Here is a tiny trained network, its code and every weight. The questions are about switching its units off for an input and a class, where a switched-off unit gives its printed mean instead of its output.

import numpy as np


def w(rows, s, z=0):
    codes = np.array(rows[::2]) - 128.0
    scale = np.full(codes.shape[1], s)
    scale[-1] = z or s
    return codes * scale


def norm(h):
    return h / np.sqrt((h * h).mean(-1, keepdims=True) + 1e-5)


def f(y):
    return y / 2 * (1 + np.tanh(0.7978845608 * (y + 0.044715 * y**3)))


def log_softmax(a):
    a = a - a.max(-1, keepdims=True)
    return a - np.log(np.exp(a).sum(-1, keepdims=True))


def net(x, mask):
    res = np.array(x, float).reshape(1, 4) / 4 @ E
    u = 0
    for l in range(2):
        y = f(norm(res) @ A[l][:, :-1].T + A[l][:, -1])
        res = res + np.where(mask[u : u + 7], y, B[l][:, -1]) @ B[l][:, :-1]
        u += 7
    return log_softmax(norm(res)[-1] @ U[:, :-1].T + U[:, -1])


A, B = {}, {}
E = w([
[118,148,225,93,237,11,128,178,134,95,139,239],'x0',
[114,114,87,140,128,119,121,121,150,101,105,157],'x1',
[131,219,169,95,42,95,213,160,255,127,82,86],'x2',
[132,108,87,27,78,127,168,225,69,125,149,137],'x3',
],0.0057)
A[0] = w([
[127,112,125,138,134,146,111,117,89,94,125,119,74],'0.n0',
[131,170,95,141,27,145,155,132,236,161,139,77,27],'0.n1',
[144,122,29,52,56,156,141,188,77,143,122,104,2],'0.n2',
[139,120,61,183,1,221,130,75,110,126,129,40,68],'0.n3',
[150,147,119,225,139,173,104,8,169,144,98,53,12],'0.n4',
[118,136,145,169,140,126,131,105,156,141,146,140,95],'0.n5',
[129,96,36,187,143,194,107,87,38,173,165,109,21],'0.n6',
],0.0099,0.002)
B[0] = w([
[121,156,194,92,73,108,130,108,169,122,82,108,140],'0.n0',
[167,90,150,112,130,149,73,75,61,39,33,106,222],'0.n1',
[67,91,151,199,23,156,176,173,117,122,254,167,191],'0.n2',
[124,181,95,78,244,70,117,131,193,225,122,138,254],'0.n3',
[84,88,128,180,31,155,173,190,105,114,238,168,218],'0.n4',
[131,126,136,86,84,114,175,220,89,129,182,161,143],'0.n5',
[159,112,148,105,121,140,93,88,96,52,34,98,207],'0.n6',
],0.01,0.015)
A[1] = w([
[114,150,156,250,93,155,157,95,180,144,190,134,90],'1.n0',
[111,165,57,116,192,141,126,74,183,235,125,66,8],'1.n1',
[114,147,83,88,225,73,112,129,169,187,124,179,111],'1.n2',
[153,158,159,107,57,149,148,78,157,73,25,64,113],'1.n3',
[208,182,179,139,184,105,152,169,105,119,116,114,87],'1.n4',
[175,101,108,94,151,154,115,90,34,65,55,87,130],'1.n5',
[104,101,155,148,58,152,117,90,118,88,114,119,106],'1.n6',
],0.011,0.0018)
B[1] = w([
[63,69,186,35,19,138,168,207,37,124,216,135,164],'1.n0',
[198,207,20,185,226,110,207,176,231,164,139,162,199],'1.n1',
[148,187,55,163,96,181,162,109,229,212,124,38,244],'1.n2',
[128,65,177,111,191,131,4,40,14,98,72,123,217],'1.n3',
[136,113,1,157,139,178,119,91,144,149,111,102,178],'1.n4',
[152,158,194,87,105,101,116,76,128,59,13,90,236],'1.n5',
[161,201,169,132,238,68,141,136,189,192,132,147,201],'1.n6',
],0.0063,0.011)
U = w([
[159,158,8,140,188,133,125,120,219,225,92,96,139],'0',
[163,100,207,100,151,101,44,57,75,77,2,108,219],'1',
[79,63,174,150,41,135,144,194,85,148,228,166,4],'2',
],0.0073,0.00034)

Each question gives the input, the list of numbers given to net, and the class t.
The units are the neurons (one row each of A and B). Each row of codes is followed by its name. A weight is (code - 128) times the scale printed after its matrix; where a second scale follows, it is the last column's (A, B and U).
mask holds one flag per neuron, layer by layer. A switched-off neuron (its flag False) gives its mean, the last column of its row in B, instead of its output. The means were averaged over made-up inputs and are rounded, as every weight is.
A unit's drop is (log p(t) with every unit on - log p(t) with that unit switched off) / (log p(t) with every unit on - log p(t) with every unit switched off).
The circuit of an input: a set's keep is (log p(t) with only the set's units on - log p(t) with every unit switched off) / (log p(t) with every unit on - log p(t) with every unit switched off). Starting from the 12 units with the biggest drops (on a tie, the unit counted first), units are removed one at a time, each time the one whose removal leaves the highest keep (on an exact tie, the one counted first), for as long as the keep stays at least 0.8.
circuit, biggest first: the units of the circuit, biggest drop first
unit that matters most: the unit with the biggest drop
top k neurons: the k neurons with the biggest drops, biggest first
k most important neurons of layer l: the k neurons of layer l with the biggest drops, biggest first
drop of u: that unit's drop, to one decimal
input [-1,7,3,8], class 2: circuit, biggest first -> (0.n2)
input [8,8,6,1], class 0: top 4 neurons -> (0.n1, 0.n4, 0.n2, 0.n6)
input [8,-1,4,8], class 0: 3 most important neurons of layer 0 -> (0.n1, 0.n4, 0.n2)
input [8,-6,-8,-5], class 0: top 2 neurons -> (0.n4, 0.n1)
input [4,-8,-4,7], class 2: 2 most important neurons of layer 0 -> (0.n3, 0.n1)
input [-3,1,-4,-5], class 2: top 2 neurons -> (0.n4, 0.n1)
input [6,6,-2,-6], class 0: top 3 neurons -> (0.n2, 0.n4, 0.n1)
input [5,-8,4,5], class 0: 4 most important neurons of layer 0 -> (0.n4, 0.n1, 0.n2, 0.n6)
input [0,8,-5,8], class 2: 2 most important neurons of layer 0 -> (0.n2, 0.n1)
input [8,-4,2,-2], class 0: 3 most important neurons of layer 0 -> (0.n4, 0.n2, 0.n1)
input [3,-5,0,3], class 0: top 4 neurons -> (0.n2, 0.n4, 0.n1, 0.n6)
input [5,4,-2,-5], class 0: top 2 neurons -> (0.n2, 0.n4)
input [6,-3,-4,3], class 0: 3 most important neurons of layer 0 -> (0.n2, 0.n4, 0.n1)
input [-7,-2,8,-3], class 1: top 3 neurons -> (0.n1, 1.n3, 0.n4)
input [-5,5,1,-7], class 2: unit that matters most -> 0.n4
input [3,-7,6,-8], class 2: top 2 neurons -> (0.n6, 0.n4)
input [8,4,7,2], class 0: 2 most important neurons of layer 0 -> (0.n1, 0.n4)
input [1,-1,6,4], class 1: top 2 neurons -> (0.n1, 0.n4)
input [0,8,-4,7], class 2: top 2 neurons -> (0.n2, 0.n1)
input [-2,-4,-2,-4], class 2: circuit, biggest first -> (0.n4)
input [-2,2,8,-7], class 1: top 2 neurons -> (0.n1, 0.n2)
input [-1,8,4,-4], class 1: top 2 neurons -> (0.n1, 0.n2)
input [-1,-7,-4,-7], class 2: 2 most important neurons of layer 0 -> (0.n4, 0.n1)
input [-2,4,5,3], class 1: drop of 0.n1 -> 4.3
